Below are the code and all the weights of a small trained network. Each question names an input and a class and asks about switching units off, where a switched-off unit gives its printed mean instead of its output.

import numpy as np


def w(rows, s, z=0):
    codes = np.array(rows[::2]) - 128.0
    scale = np.full(codes.shape[1], s)
    scale[-1] = z or s
    return codes * scale


def f(y):
    return y / 2 * (1 + np.tanh(0.7978845608 * (y + 0.044715 * y**3)))


def log_softmax(a):
    a = a - a.max(-1, keepdims=True)
    return a - np.log(np.exp(a).sum(-1, keepdims=True))


def net(x, mask):
    res = np.array(x, float).reshape(1, 7) / 4 @ E
    y = f(res @ A[0][:, :-1].T + A[0][:, -1])
    res = res + np.where(mask, y, B[0][:, -1]) @ B[0][:, :-1]
    return log_softmax(res[-1] @ U[:, :-1].T + U[:, -1])


A, B = {}, {}
E = w([
[208,133,143,72,134,102,147,94,99,52,167],'x0',
[75,162,157,51,110,92,133,75,60,100,117],'x1',
[130,178,187,162,94,134,97,175,91,254,61],'x2',
[179,108,167,210,136,139,90,60,183,151,156],'x3',
[115,127,155,116,56,145,205,180,170,144,57],'x4',
[189,74,45,187,112,101,193,69,176,105,169],'x5',
[58,164,74,177,183,50,113,79,215,97,103],'x6',
],0.0065)
A[0] = w([
[94,142,121,79,94,105,151,135,71,104,97,75],'n1',
[137,126,123,94,87,158,173,98,176,139,85,1],'n2',
[206,58,104,189,156,119,101,113,149,168,149,222],'n3',
[132,145,94,135,189,164,2,155,88,116,162,120],'n4',
[83,114,59,153,164,58,102,78,149,73,170,174],'n5',
[157,149,216,125,93,159,86,174,86,197,98,143],'n6',
[185,118,143,71,120,142,117,108,90,84,188,205],'n7',
[54,143,146,93,109,114,141,150,131,141,57,105],'n8',
[88,124,85,248,92,145,126,136,184,163,132,102],'n9',
[51,171,94,137,81,148,145,135,147,170,101,70],'n10',
[110,176,141,124,149,121,35,57,98,152,128,94],'n11',
],0.0067,0.0018)
B[0] = w([
[129,64,155,110,162,150,124,90,199,78,158,170],'n1',
[124,125,143,132,116,57,112,127,72,124,109,129],'n2',
[254,18,33,80,207,177,220,21,202,65,193,209],'n3',
[72,145,99,134,43,78,80,186,79,205,77,190],'n4',
[70,218,169,127,65,73,15,149,69,187,7,236],'n5',
[11,173,212,159,62,52,79,179,74,243,57,254],'n6',
[134,88,79,126,194,209,225,73,167,62,160,201],'n7',
[166,46,84,133,165,160,151,110,157,110,153,199],'n8',
[209,63,80,69,178,161,188,87,140,93,182,203],'n9',
[174,80,106,136,156,172,136,112,124,77,125,178],'n10',
[64,199,168,138,83,144,74,137,101,157,110,184],'n11',
],0.006,0.0066)
U = w([
[211,14,78,137,186,220,218,96,139,10,230,254],'0',
[7,254,192,159,48,110,59,156,75,184,45,2],'1',
],0.0067,0.00057)

Each question gives the input, the list of numbers given to net, and the class t.
The units are the neurons (one row each of A and B). Each row of codes is followed by its name. A weight is (code - 128) times the scale printed after its matrix; where a second scale follows, it is the last column's (A, B and U).
mask holds one flag per neuron, in row order. A switched-off neuron (its flag False) gives its mean, the last column of its row in B, instead of its output. The means were averaged over made-up inputs and are rounded, as every weight is.
A unit's drop is (log p(t) with every unit on - log p(t) with that unit switched off) / (log p(t) with every unit on - log p(t) with every unit switched off).
top k neurons: the k neurons with the biggest drops, biggest first
drop of u: that unit's drop, to one decimal
input [3,0,-4,-4,6,3,5], class 1: top neuron => n3
input [-3,-7,1,5,4,-6,2], class 0: top 2 neurons => n9, n5
input [-8,6,5,7,3,6,-3], class 0: top 2 neurons => n9, n5
input [2,2,4,1,6,-1,6], class 0: top 2 neurons => n5, n6
input [-7,8,2,7,4,5,-3], class 0: top 3 neurons => n5, n9, n4
input [-1,6,-7,-3,4,7,2], class 1: top 2 neurons => n5, n3
input [-3,-3,-7,-5,8,-7,6], class 0: top 2 neurons => n6, n8
input [7,-5,-4,7,-4,-7,6], class 1: top 2 neurons => n5, n4
input [-3,-5,4,8,7,-6,6], class 0: top 2 neurons => n9, n5
input [-4,3,6,7,-2,3,6], class 0: drop of n9 => 0.6
input [8,1,-8,3,-8,0,7], class 1: drop of n5 => 1.3
input [7,5,-4,-6,6,-5,8], class 0: drop of n6 => 0.8
